Below is a small trained network, with its code and all its weights. Each question gives an input and a class and asks what happens when units are switched off, that is, made to give their printed mean instead of their output.

import numpy as np


def w(rows, s, z=0):
    codes = np.array(rows[::2]) - 128.0
    scale = np.full(codes.shape[1], s)
    scale[-1] = z or s
    return codes * scale


def f(y):
    return np.maximum(y, 0)


def log_softmax(a):
    a = a - a.max(-1, keepdims=True)
    return a - np.log(np.exp(a).sum(-1, keepdims=True))


def net(x, mask):
    res = np.array(x, float).reshape(1, 6) / 4 @ E
    y = f(res @ A[0][:, :-1].T + A[0][:, -1])
    res = res + np.where(mask, y, B[0][:, -1]) @ B[0][:, :-1]
    return log_softmax(res[-1] @ U[:, :-1].T + U[:, -1])


A, B = {}, {}
E = w([
[88,2,79,90],'x0',
[74,121,192,22],'x1',
[128,179,58,75],'x2',
[141,111,64,59],'x3',
[28,160,82,164],'x4',
[74,117,171,117],'x5',
],0.0069)
A[0] = w([
[155,152,192,66,42],'neuron 1',
[133,185,74,114,33],'neuron 2',
[85,85,96,156,215],'neuron 3',
[153,183,147,210,3],'neuron 4',
[126,141,3,136,136],'neuron 5',
[166,40,87,122,96],'neuron 6',
[101,126,109,178,95],'neuron 7',
],0.023,0.0034)
B[0] = w([
[89,180,53,89,225],'neuron 1',
[143,175,188,62,195],'neuron 2',
[61,81,177,124,213],'neuron 3',
[153,169,110,224,240],'neuron 4',
[206,129,253,70,255],'neuron 5',
[151,51,37,152,241],'neuron 6',
[101,98,174,164,174],'neuron 7',
],0.024,0.0099)
U = w([
[66,92,177,167,188],'0',
[66,81,108,57,255],'1',
[197,216,124,254,122],'2',
[190,43,158,141,11],'3',
[232,166,177,53,27],'4',
[208,45,36,113,113],'5',
[76,199,61,79,140],'6',
],0.0061,0.0076)

Each question gives the input, the list of numbers given to net, and the class t.
The units are the neurons (one row each of A and B). Each row of codes is followed by its name. A weight is (code - 128) times the scale printed after its matrix; where a second scale follows, it is the last column's (A, B and U).
mask holds one flag per neuron, in row order. A switched-off neuron (its flag False) gives its mean, the last column of its row in B, instead of its output. The means were averaged over made-up inputs and are rounded, as every weight is.
A unit's drop is (log p(t) with every unit on - log p(t) with that unit switched off) / (log p(t) with every unit on - log p(t) with every unit switched off).
The circuit of an input: a set's keep is (log p(t) with only the set's units on - log p(t) with every unit switched off) / (log p(t) with every unit on - log p(t) with every unit switched off). Starting from all 7 units, units are removed one at a time, each time the one whose removal leaves the highest keep (on an exact tie, the one counted first), for as long as the keep stays at least 0.8.
circuit, biggest first: the units of the circuit, biggest drop first
unit that matters most: the unit with the biggest drop
k most important neurons: the k neurons with the biggest drops, biggest first
drop when u is switched off: that unit's drop, to one decimal
input [4,-1,1,7,3,3], class 3: circuit, biggest first -> (neuron 5; neuron 6; neuron 3)
input [-8,7,1,-4,-3,2], class 6: circuit, biggest first -> (neuron 1)
input [-6,-3,-6,6,-7,6], class 2: 2 most important neurons -> (neuron 4; neuron 3)
input [6,-7,0,-5,4,-4], class 3: 3 most important neurons -> (neuron 5; neuron 6; neuron 1)
input [6,-1,-2,5,4,2], class 3: 2 most important neurons -> (neuron 5; neuron 1)
input [-5,1,-6,3,-3,-6], class 2: circuit, biggest first -> (neuron 4; neuron 5)
input [8,-8,6,-4,2,-1], class 3: 2 most important neurons -> (neuron 6; neuron 5)
input [0,6,4,-4,0,-4], class 6: circuit, biggest first -> (neuron 5; neuron 1)
input [4,-5,2,-6,-8,2], class 5: 2 most important neurons -> (neuron 6; neuron 5)
input [0,-1,-4,-1,-8,4], class 6: circuit, biggest first -> (neuron 1; neuron 5)
input [-5,1,5,-1,-2,0], class 6: circuit, biggest first -> (neuron 5; neuron 1)
input [2,-7,7,-6,-5,-4], class 4: 2 most important neurons -> (neuron 5; neuron 2)
input [-2,5,4,-6,5,4], class 6: 2 most important neurons -> (neuron 5; neuron 3)
input [-1,4,-5,-4,-5,6], class 6: 2 most important neurons -> (neuron 1; neuron 5)
input [-6,2,3,4,7,7], class 4: unit that matters most -> neuron 2
input [4,3,3,-5,-7,-2], class 5: 2 most important neurons -> (neuron 6; neuron 3)
input [6,7,-5,0,-4,-1], class 5: 2 most important neurons -> (neuron 6; neuron 2)
input [-2,2,-2,8,-5,-3], class 5: 3 most important neurons -> (neuron 6; neuron 3; neuron 2)
input [-2,8,8,1,-8,3], class 6: drop when neuron 6 is switched off -> 0.0
input [4,4,4,-3,-8,-6], class 5: unit that matters most -> neuron 6
input [4,-6,3,-4,-6,-6], class 5: drop when neuron 6 is switched off -> 2.4
input [-6,-5,0,8,3,-1], class 4: drop when neuron 5 is switched off -> 0.2
input [-2,3,0,-4,-5,1], class 6: drop when neuron 5 is switched off -> 0.2
